Here is a tiny trained network, its code and every weight. The questions are about switching its units off for an input and a class, where a switched-off unit gives its printed mean instead of its output.

import numpy as np


def w(rows, s, z=0):
    codes = np.array(rows[::2]) - 128.0
    scale = np.full(codes.shape[1], s)
    scale[-1] = z or s
    return codes * scale


def f(y):
    return np.maximum(y, 0)


def log_softmax(a):
    a = a - a.max(-1, keepdims=True)
    return a - np.log(np.exp(a).sum(-1, keepdims=True))


def net(x, mask):
    res = np.array(x, float).reshape(1, 7) / 4 @ E
    y = f(res @ A[0][:, :-1].T + A[0][:, -1])
    res = res + np.where(mask, y, B[0][:, -1]) @ B[0][:, :-1]
    return log_softmax(res[-1] @ U[:, :-1].T + U[:, -1])


A, B = {}, {}
E = w([
[129,126,130,128,127],'x0',
[230,73,95,156,204],'x1',
[67,163,81,145,205],'x2',
[131,167,252,137,205],'x3',
[134,156,129,249,91],'x4',
[198,224,106,103,118],'x5',
[130,128,129,130,126],'x6',
],0.0043)
A[0] = w([
[128,119,107,116,121,108],'neuron 1',
[117,130,75,128,81,97],'neuron 2',
[139,141,127,253,95,63],'neuron 3',
[117,112,95,122,115,88],'neuron 4',
[91,158,75,147,189,188],'neuron 5',
[177,208,113,97,111,127],'neuron 6',
[148,156,212,137,170,72],'neuron 7',
[177,102,111,148,162,76],'neuron 8',
[197,84,183,115,48,154],'neuron 9',
[133,109,58,120,95,70],'neuron 10',
[128,109,124,59,147,96],'neuron 11',
[98,49,149,155,141,196],'neuron 12',
[131,133,151,130,137,90],'neuron 13',
[146,119,141,130,125,255],'neuron 14',
[145,144,120,121,126,119],'neuron 15',
[83,175,152,106,64,149],'neuron 16',
[125,132,166,133,150,85],'neuron 17',
[167,176,121,103,135,104],'neuron 18',
[131,117,130,77,140,82],'neuron 19',
[131,102,118,31,153,92],'neuron 20',
[180,95,112,141,170,70],'neuron 21',
[104,89,152,142,139,92],'neuron 22',
[176,176,110,132,138,166],'neuron 23',
[131,123,116,129,125,114],'neuron 24',
[124,161,184,119,149,80],'neuron 25',
[147,112,123,131,140,177],'neuron 26',
[134,107,56,122,95,65],'neuron 27',
[131,115,124,84,138,102],'neuron 28',
[127,127,110,125,123,104],'neuron 29',
[204,95,115,151,159,105],'neuron 30',
[139,136,101,104,116,87],'neuron 31',
],0.012,0.0047)
B[0] = w([
[132,124,140,151,135,142],'neuron 1',
[178,100,182,151,153,182],'neuron 2',
[157,254,128,194,79,206],'neuron 3',
[127,100,145,161,139,147],'neuron 4',
[125,145,51,85,210,227],'neuron 5',
[77,69,116,148,50,200],'neuron 6',
[166,66,148,203,178,176],'neuron 7',
[86,146,192,97,142,162],'neuron 8',
[84,147,25,127,232,230],'neuron 9',
[168,79,164,177,166,177],'neuron 10',
[141,190,128,169,101,169],'neuron 11',
[111,73,100,100,26,238],'neuron 12',
[131,115,137,150,140,133],'neuron 13',
[214,119,93,66,115,252],'neuron 14',
[120,117,123,133,108,142],'neuron 15',
[112,145,206,35,145,224],'neuron 16',
[142,100,136,164,144,144],'neuron 17',
[93,90,109,152,82,162],'neuron 18',
[139,169,136,168,118,149],'neuron 19',
[148,215,130,188,89,189],'neuron 20',
[83,148,204,101,146,164],'neuron 21',
[85,92,115,157,103,151],'neuron 22',
[124,95,86,105,64,195],'neuron 23',
[132,122,138,129,136,134],'neuron 24',
[165,99,179,163,160,160],'neuron 25',
[146,133,149,89,128,181],'neuron 26',
[172,76,165,176,166,177],'neuron 27',
[134,168,128,157,114,152],'neuron 28',
[135,116,133,138,135,135],'neuron 29',
[98,147,208,65,137,189],'neuron 30',
[111,109,135,171,131,143],'neuron 31',
],0.028,0.0047)
U = w([
[175,69,185,212,192,77],'0',
[140,254,135,194,95,86],'1',
[149,128,111,101,131,255],'2',
[149,127,115,93,132,227],'3',
[72,152,215,65,158,87],'4',
[73,69,99,136,61,66],'5',
[105,150,54,117,222,54],'6',
],0.0075,0.005)

Each question gives the input, the list of numbers given to net, and the class t.
The units are the neurons (one row each of A and B). Each row of codes is followed by its name. A weight is (code - 128) times the scale printed after its matrix; where a second scale follows, it is the last column's (A, B and U).
mask holds one flag per neuron, in row order. A switched-off neuron (its flag False) gives its mean, the last column of its row in B, instead of its output. The means were averaged over made-up inputs and are rounded, as every weight is.
A unit's drop is (log p(t) with every unit on - log p(t) with that unit switched off) / (log p(t) with every unit on - log p(t) with every unit switched off).
The circuit of an input: a set's keep is (log p(t) with only the set's units on - log p(t) with every unit switched off) / (log p(t) with every unit on - log p(t) with every unit switched off). Starting from the 12 units with the biggest drops (on a tie, the unit counted first), units are removed one at a time, each time the one whose removal leaves the highest keep (on an exact tie, the one counted first), for as long as the keep stays at least 0.8.
units of the circuit, in order: the units of the circuit, biggest drop first
unit that matters most: the unit with the biggest drop
k most important neurons: the k neurons with the biggest drops, biggest first
drop of u: that unit's drop, to one decimal
input [1,7,0,-4,-7,-5,1], class 1: 2 most important neurons => neuron 20; neuron 11
input [0,-4,1,-6,3,-5,-2], class 0: unit that matters most => neuron 2
input [-7,1,-1,7,-6,7,1], class 0: 2 most important neurons => neuron 7; neuron 25
input [-2,-7,-7,7,-6,-1,4], class 0: 2 most important neurons => neuron 7; neuron 25
input [3,3,-7,-7,6,4,1], class 0: units of the circuit, in order => neuron 27; neuron 10
input [-4,-4,2,4,-8,-6,4], class 1: units of the circuit, in order => neuron 20; neuron 11
input [6,2,6,4,-5,8,1], class 5: 3 most important neurons => neuron 6; neuron 18; neuron 23
input [4,-5,-8,-2,-6,-1,-1], class 6: 2 most important neurons => neuron 9; neuron 3
input [-2,4,6,6,-8,-4,6], class 1: 2 most important neurons => neuron 20; neuron 11
input [1,5,7,7,8,1,7], class 1: 2 most important neurons => neuron 3; neuron 9
input [-4,-2,7,-4,-7,-1,-2], class 1: 2 most important neurons => neuron 20; neuron 9
input [-5,2,-2,-3,2,-7,4], class 5: 4 most important neurons => neuron 12; neuron 5; neuron 16; neuron 22
input [3,1,-8,-4,6,5,0], class 6: 2 most important neurons => neuron 9; neuron 12
input [-2,-3,0,-4,4,-8,0], class 5: units of the circuit, in order => neuron 12
input [-6,-3,-6,6,5,-3,-6], class 0: 3 most important neurons => neuron 7; neuron 5; neuron 25
input [1,4,1,4,0,-5,2], class 5: 2 most important neurons => neuron 12; neuron 16
input [-6,3,-8,-3,-5,0,-1], class 6: 2 most important neurons => neuron 9; neuron 3
input [1,7,3,1,-3,0,-4], class 4: units of the circuit, in order => neuron 30; neuron 21
input [3,5,4,-1,3,3,-1], class 4: units of the circuit, in order => neuron 30; neuron 8
input [1,8,-1,5,3,8,5], class 4: units of the circuit, in order => neuron 30
input [-5,2,-8,0,-3,6,7], class 6: drop of neuron 12 => 0.6
input [-6,-1,-4,8,-2,2,3], class 0: drop of neuron 7 => 0.4
input [-8,-1,1,-8,-1,0,3], class 0: drop of neuron 1 => 0.0
